Here is a tiny trained network, its code and every weight. The questions are about switching its units off for an input and a class, where a switched-off unit gives its printed mean instead of its output.

import numpy as np


def w(rows, s, z=0):
    codes = np.array(rows[::2]) - 128.0
    scale = np.full(codes.shape[1], s)
    scale[-1] = z or s
    return codes * scale


def norm(h):
    return h / np.sqrt((h * h).mean(-1, keepdims=True) + 1e-5)


def f(y):
    return y / 2 * (1 + np.tanh(0.7978845608 * (y + 0.044715 * y**3)))


def log_softmax(a):
    a = a - a.max(-1, keepdims=True)
    return a - np.log(np.exp(a).sum(-1, keepdims=True))


def net(x, mask):
    res = np.array(x, float).reshape(1, 4) / 4 @ E
    u = 0
    for l in range(3):
        y = f(norm(res) @ A[l][:, :-1].T + A[l][:, -1])
        res = res + np.where(mask[u : u + 11], y, B[l][:, -1]) @ B[l][:, :-1]
        u += 11
    return log_softmax(norm(res)[-1] @ U[:, :-1].T + U[:, -1])


A, B = {}, {}
E = w([
[254,158,131,138],'x0',
[123,185,71,203],'x1',
[153,173,41,120],'x2',
[105,216,180,90],'x3',
],0.0057)
A[0] = w([
[105,167,150,123,39],'0.n1',
[29,152,124,120,8],'0.n2',
[76,130,121,181,173],'0.n3',
[152,95,75,88,112],'0.n4',
[94,125,131,68,128],'0.n5',
[121,181,66,180,250],'0.n6',
[212,163,87,8,135],'0.n7',
[70,164,221,144,187],'0.n8',
[48,97,147,203,106],'0.n9',
[110,181,77,42,92],'0.n10',
[100,106,29,101,164],'0.n11',
],0.011,0.0023)
B[0] = w([
[56,80,120,123,138],'0.n1',
[163,233,123,104,186],'0.n2',
[84,168,178,189,179],'0.n3',
[190,111,184,22,155],'0.n4',
[185,13,88,63,165],'0.n5',
[83,206,27,127,250],'0.n6',
[148,57,127,115,247],'0.n7',
[157,170,253,187,254],'0.n8',
[138,122,94,235,203],'0.n9',
[111,130,125,189,181],'0.n10',
[56,169,130,201,196],'0.n11',
],0.0052,0.0045)
A[1] = w([
[146,193,87,147,206],'1.n1',
[124,125,147,212,50],'1.n2',
[123,128,48,43,56],'1.n3',
[130,215,145,80,186],'1.n4',
[112,161,234,76,116],'1.n5',
[139,87,138,169,195],'1.n6',
[176,172,104,114,107],'1.n7',
[16,130,221,144,6],'1.n8',
[140,132,244,106,117],'1.n9',
[28,158,125,150,69],'1.n10',
[125,59,169,132,163],'1.n11',
],0.011,0.0021)
B[1] = w([
[126,151,103,167,223],'1.n1',
[150,86,187,92,173],'1.n2',
[169,143,150,112,155],'1.n3',
[97,56,104,121,188],'1.n4',
[150,108,255,127,229],'1.n5',
[26,137,96,121,169],'1.n6',
[176,89,100,183,161],'1.n7',
[173,116,139,117,221],'1.n8',
[99,123,165,112,254],'1.n9',
[102,123,86,143,196],'1.n10',
[110,110,113,115,195],'1.n11',
],0.0091,0.0052)
A[2] = w([
[212,142,160,57,4],'2.n1',
[144,145,58,116,173],'2.n2',
[103,98,123,135,117],'2.n3',
[118,171,138,157,33],'2.n4',
[156,93,130,44,27],'2.n5',
[134,183,80,141,93],'2.n6',
[124,50,166,141,96],'2.n7',
[134,129,121,71,162],'2.n8',
[188,124,97,199,148],'2.n9',
[180,52,114,71,125],'2.n10',
[245,189,95,181,41],'2.n11',
],0.012,0.0021)
B[2] = w([
[151,75,65,156,198],'2.n1',
[187,99,151,56,220],'2.n2',
[145,74,85,93,145],'2.n3',
[123,176,146,210,140],'2.n4',
[159,99,169,242,186],'2.n5',
[82,172,112,165,210],'2.n6',
[102,150,86,32,249],'2.n7',
[179,82,138,210,139],'2.n8',
[156,187,148,41,237],'2.n9',
[157,184,90,202,230],'2.n10',
[172,148,189,1,254],'2.n11',
],0.008,0.004)
U = w([
[64,53,66,138,122],'0',
[135,143,123,151,1],'1',
[224,55,82,193,142],'2',
[66,226,34,193,161],'3',
[216,214,103,65,177],'4',
[127,93,248,114,177],'5',
[95,215,190,227,84],'6',
],0.016,0.0077)

Each question gives the input, the list of numbers given to net, and the class t.
The units are the neurons (one row each of A and B). Each row of codes is followed by its name. A weight is (code - 128) times the scale printed after its matrix; where a second scale follows, it is the last column's (A, B and U).
mask holds one flag per neuron, layer by layer. A switched-off neuron (its flag False) gives its mean, the last column of its row in B, instead of its output. The means were averaged over made-up inputs and are rounded, as every weight is.
A unit's drop is (log p(t) with every unit on - log p(t) with that unit switched off) / (log p(t) with every unit on - log p(t) with every unit switched off).
The circuit of an input: a set's keep is (log p(t) with only the set's units on - log p(t) with every unit switched off) / (log p(t) with every unit on - log p(t) with every unit switched off). Starting from the 12 units with the biggest drops (on a tie, the unit counted first), units are removed one at a time, each time the one whose removal leaves the highest keep (on an exact tie, the one counted first), for as long as the keep stays at least 0.8.
units of the circuit, in order: the units of the circuit, biggest drop first
unit that matters most: the unit with the biggest drop
k most important neurons: the k neurons with the biggest drops, biggest first
top k neurons in layer l: the k neurons of layer l with the biggest drops, biggest first
drop when u is switched off: that unit's drop, to one decimal
input [-6,-1,8,-6], class 3: unit that matters most	0.n11
input [-2,-5,-1,-3], class 0: units of the circuit, in order	0.n8, 1.n5
input [1,2,1,7], class 5: 3 most important neurons	0.n8, 1.n5, 0.n9
input [3,-7,-3,-3], class 2: 4 most important neurons	0.n8, 0.n3, 0.n11, 2.n10
input [5,-3,0,3], class 2: 3 most important neurons	0.n8, 0.n7, 0.n3
input [6,-1,2,-6], class 4: top 2 neurons in layer 2	2.n11, 2.n9
input [-2,1,3,7], class 3: top 2 neurons in layer 2	2.n11, 2.n2
input [-4,-8,8,7], class 2: top 2 neurons in layer 1	1.n6, 1.n3
input [-5,-3,6,1], class 3: top 2 neurons in layer 0	0.n11, 0.n10
input [-5,-1,-6,-5], class 0: top 2 neurons in layer 1	1.n5, 1.n6
input [-2,-1,2,-7], class 0: top 2 neurons in layer 1	1.n2, 1.n1
input [-8,0,-1,1], class 6: top 2 neurons in layer 2	2.n11, 2.n2
input [3,-6,8,1], class 2: drop when 0.n7 is switched off	0.4
input [8,-3,-1,1], class 2: unit that matters most	0.n6
input [-5,-1,-8,-5], class 0: top 2 neurons in layer 0	0.n9, 0.n4
input [-7,-6,-5,-6], class 0: drop when 0.n9 is switched off	0.3
input [-2,2,5,-8], class 3: drop when 0.n11 is switched off	1.3
